Here is a tiny trained network, its code and every weight. The questions are about switching its units off for an input and a target symbol, where a switched-off unit gives its printed mean instead of its output.

import numpy as np


def w(rows, s, z=0):
    codes = np.array(rows[::2]) - 128.0
    scale = np.full(codes.shape[1], s)
    scale[-1] = z or s
    return codes * scale


def softmax(a):
    e = np.exp(a - a.max(-1, keepdims=True))
    return e / e.sum(-1, keepdims=True)


def log_softmax(a):
    a = a - a.max(-1, keepdims=True)
    return a - np.log(np.exp(a).sum(-1, keepdims=True))


def net(x, mask):
    ids = ['ΓΔΣΩαβεζηθξτ'.index(c) for c in x.split()]
    T = len(ids)
    res = E[ids] + P[:T]
    u = 0
    for l in range(2):
        r = res
        for j in range(3):
            rows = slice(4 * j, 4 * j + 4)
            q, k, v = (r @ M[l][rows].T for M in (Q, K, V))
            z = softmax(np.where(np.tri(T) > 0, q @ k.T / 4**0.5, -1e9)) @ v
            o = O[l][rows]
            res = res + np.where(mask[u + j], z, o[:, -1]) @ o[:, :-1]
        u += 3
    return log_softmax(res[-1] @ U[:, :-1].T + U[:, -1])


Q, K, V, O = {}, {}, {}, {}
E = w([
[99,79,135,198,95],'Γ',
[188,150,132,50,171],'Δ',
[130,187,102,101,52],'Σ',
[4,150,111,149,96],'Ω',
[100,155,83,181,100],'α',
[193,71,174,108,78],'β',
[91,166,152,109,220],'ε',
[161,91,179,101,235],'ζ',
[57,162,53,78,193],'η',
[46,54,170,78,197],'θ',
[72,115,180,47,86],'ξ',
[155,60,14,188,96],'τ',
],0.017)
P = w([
[220,214,185,189,140],'0',
[118,6,54,79,59],'1',
[125,3,58,66,72],'2',
[124,32,64,53,121],'3',
[123,31,85,45,137],'4',
[126,43,90,49,155],'5',
[122,52,104,40,167],'6',
[115,52,107,51,194],'7',
[105,50,105,54,204],'8',
[125,60,122,44,195],'9',
[128,76,105,73,186],'10',
],0.0042)
Q[0] = w([
[137,64,174,122,136],'L0H1',
[112,105,83,100,124],'L0H1',
[150,107,156,88,183],'L0H1',
[106,41,37,2,180],'L0H1',
[210,47,208,169,169],'L0H2',
[128,50,153,81,136],'L0H2',
[232,152,112,26,57],'L0H2',
[153,124,101,52,226],'L0H2',
[110,84,102,112,92],'L0H3',
[70,82,45,88,149],'L0H3',
[100,102,164,187,141],'L0H3',
[114,115,93,102,128],'L0H3',
],0.02)
K[0] = w([
[110,174,72,128,145],'L0H1',
[123,140,185,144,136],'L0H1',
[187,174,91,169,116],'L0H1',
[172,243,231,234,151],'L0H1',
[185,80,203,167,162],'L0H2',
[96,39,123,71,129],'L0H2',
[180,62,87,7,83],'L0H2',
[150,144,141,69,171],'L0H2',
[146,178,170,177,187],'L0H3',
[172,209,216,172,92],'L0H3',
[187,137,52,84,131],'L0H3',
[129,146,158,146,127],'L0H3',
],0.018)
V[0] = w([
[176,41,145,153,169],'L0H1',
[80,155,118,205,198],'L0H1',
[104,149,242,176,110],'L0H1',
[193,187,131,115,144],'L0H1',
[87,213,219,128,96],'L0H2',
[150,176,95,1,178],'L0H2',
[144,128,147,80,172],'L0H2',
[99,192,98,92,94],'L0H2',
[107,107,214,199,85],'L0H3',
[55,82,102,46,143],'L0H3',
[161,136,175,161,134],'L0H3',
[65,120,102,145,93],'L0H3',
],0.006)
O[0] = w([
[191,65,159,74,177,153],'L0H1',
[96,135,122,181,212,135],'L0H1',
[95,135,205,139,131,144],'L0H1',
[194,175,113,132,125,109],'L0H1',
[156,106,114,227,166,4],'L0H2',
[98,150,1,92,41,197],'L0H2',
[160,125,57,101,74,178],'L0H2',
[55,134,110,179,141,87],'L0H2',
[140,73,222,201,119,143],'L0H3',
[61,109,126,88,138,173],'L0H3',
[164,114,157,135,139,130],'L0H3',
[63,112,134,194,100,114],'L0H3',
],0.0057,0.0026)
Q[1] = w([
[69,52,84,75,179],'L1H1',
[172,162,119,203,128],'L1H1',
[150,159,107,132,107],'L1H1',
[155,209,156,144,137],'L1H1',
[126,169,131,113,111],'L1H2',
[145,121,145,63,177],'L1H2',
[184,223,249,140,154],'L1H2',
[74,24,93,28,88],'L1H2',
[122,131,164,86,158],'L1H3',
[101,84,129,122,118],'L1H3',
[155,114,102,129,129],'L1H3',
[107,128,121,87,117],'L1H3',
],0.017)
K[1] = w([
[102,171,199,82,136],'L1H1',
[190,117,113,219,112],'L1H1',
[123,125,119,163,146],'L1H1',
[121,49,64,165,117],'L1H1',
[115,113,147,155,116],'L1H2',
[147,201,154,151,65],'L1H2',
[102,117,217,5,46],'L1H2',
[183,210,118,191,189],'L1H2',
[129,131,97,155,119],'L1H3',
[159,122,83,102,167],'L1H3',
[81,99,117,104,128],'L1H3',
[134,80,111,141,164],'L1H3',
],0.016)
V[1] = w([
[153,112,136,144,232],'L1H1',
[74,86,209,86,64],'L1H1',
[51,100,118,154,200],'L1H1',
[99,169,133,150,45],'L1H1',
[115,184,109,120,141],'L1H2',
[109,122,132,58,113],'L1H2',
[98,143,182,83,170],'L1H2',
[120,99,110,49,83],'L1H2',
[79,213,250,54,140],'L1H3',
[149,2,96,140,59],'L1H3',
[76,86,93,133,204],'L1H3',
[163,115,161,80,177],'L1H3',
],0.008)
O[1] = w([
[166,82,102,191,214,85],'L1H1',
[76,46,253,36,71,254],'L1H1',
[38,73,128,139,208,149],'L1H1',
[74,201,130,159,38,113],'L1H1',
[92,221,76,102,161,121],'L1H2',
[117,113,122,53,129,105],'L1H2',
[100,157,167,88,161,94],'L1H2',
[135,69,96,45,105,113],'L1H2',
[58,181,250,59,155,43],'L1H3',
[190,24,129,217,100,244],'L1H3',
[79,67,89,132,191,182],'L1H3',
[186,73,182,89,178,148],'L1H3',
],0.0059,0.0065)
U = w([
[173,122,254,231,132,131],'Γ',
[216,182,119,74,102,106],'Δ',
[158,204,147,164,38,155],'Σ',
[53,139,172,206,110,71],'Ω',
[152,193,170,239,111,207],'α',
[245,140,229,144,74,121],'β',
[147,204,173,151,187,235],'ε',
[231,148,200,111,187,166],'ζ',
[82,143,61,111,126,35],'η',
[96,54,169,98,167,2],'θ',
[107,136,203,93,42,151],'ξ',
[163,62,83,190,73,135],'τ',
],0.0064,0.0074)

Each question gives the input, a string of symbols that net reads in full, and the target symbol t.
The units are the heads (4 rows each of Q, K, V and O). Each row of codes is followed by its name. A weight is (code - 128) times the scale printed after its matrix; where a second scale follows, it is the last column's (O and U).
mask holds one flag per head, layer by layer. A switched-off head (its flag False) gives its mean, the last column of its rows in O, instead of its output. The means were averaged over made-up inputs and are rounded, as every weight is.
A unit's drop is (log p(t) with every unit on - log p(t) with that unit switched off) / (log p(t) with every unit on - log p(t) with every unit switched off).
The circuit of an input: a set's keep is (log p(t) with only the set's units on - log p(t) with every unit switched off) / (log p(t) with every unit on - log p(t) with every unit switched off). Starting from all 6 units, units are removed one at a time, each time the one whose removal leaves the highest keep (on an exact tie, the one counted first), for as long as the keep stays at least 0.8.
units of the circuit, in order: the units of the circuit, biggest drop first
unit that matters most: the unit with the biggest drop
heads that matter: for each layer, one digit per head in row order, 1 if its drop is at least 0.15 and else 0, layers parted by /
input η η Γ, target η: units of the circuit, in order	[L0H3 L1H3 L1H2]
input ε ζ η η θ Δ α, target ε: heads that matter	100 / 111
input ξ α Γ, target ξ: heads that matter	100 / 101
input τ θ Γ η τ τ ξ α τ Δ, target τ: unit that matters most	L1H3
input Ω Ω η τ ε α, target Ω: heads that matter	111 / 101
input ξ ζ τ, target ξ: heads that matter	100 / 100
input τ ε Γ α Ω ε τ θ τ β Δ, target τ: units of the circuit, in order	[L1H3 L0H3]
input τ Ω θ ξ θ Ω Δ τ Σ Σ, target τ: units of the circuit, in order	[L1H3 L0H1 L1H2]
input α τ τ τ Γ η, target τ: heads that matter	001 / 001
input τ ζ τ Ω ζ η τ Σ, target τ: units of the circuit, in order	[L1H3 L0H1]
input ξ η Γ, target ξ: units of the circuit, in order	[L1H1 L1H3]
input θ Ω τ θ Ω, target θ: units of the circuit, in order	[L1H1 L0H1]
input θ θ β Γ, target Γ: heads that matter	010 / 000
input β τ ζ, target β: unit that matters most	L0H2
input Γ ξ ζ θ Ω θ Γ α β, target Γ: heads that matter	111 / 010
input Ω Ω η, target Ω: heads that matter	111 / 110
input β Ω Γ, target β: units of the circuit, in order	[L1H1 L1H3 L0H3 L0H1]
input θ θ α, target θ: units of the circuit, in order	[L1H1 L0H1 L1H3]
input θ β Ω, target θ: heads that matter	100 / 100
input θ η τ Δ η θ ζ θ τ, target θ: units of the circuit, in order	[L1H3 L1H1 L0H3]
input Ω η θ θ ξ Σ Ω, target Ω: unit that matters most	L0H2
input Σ Ω η, target η: heads that matter	010 / 001
input α Δ Σ, target α: heads that matter	011 / 110
input ζ τ ε, target ζ: units of the circuit, in order	[L0H1 L1H1 L0H3]
input θ ζ Γ, target θ: units of the circuit, in order	[L1H1 L0H1 L1H3]
input ξ ε ζ, target ξ: heads that matter	100 / 100
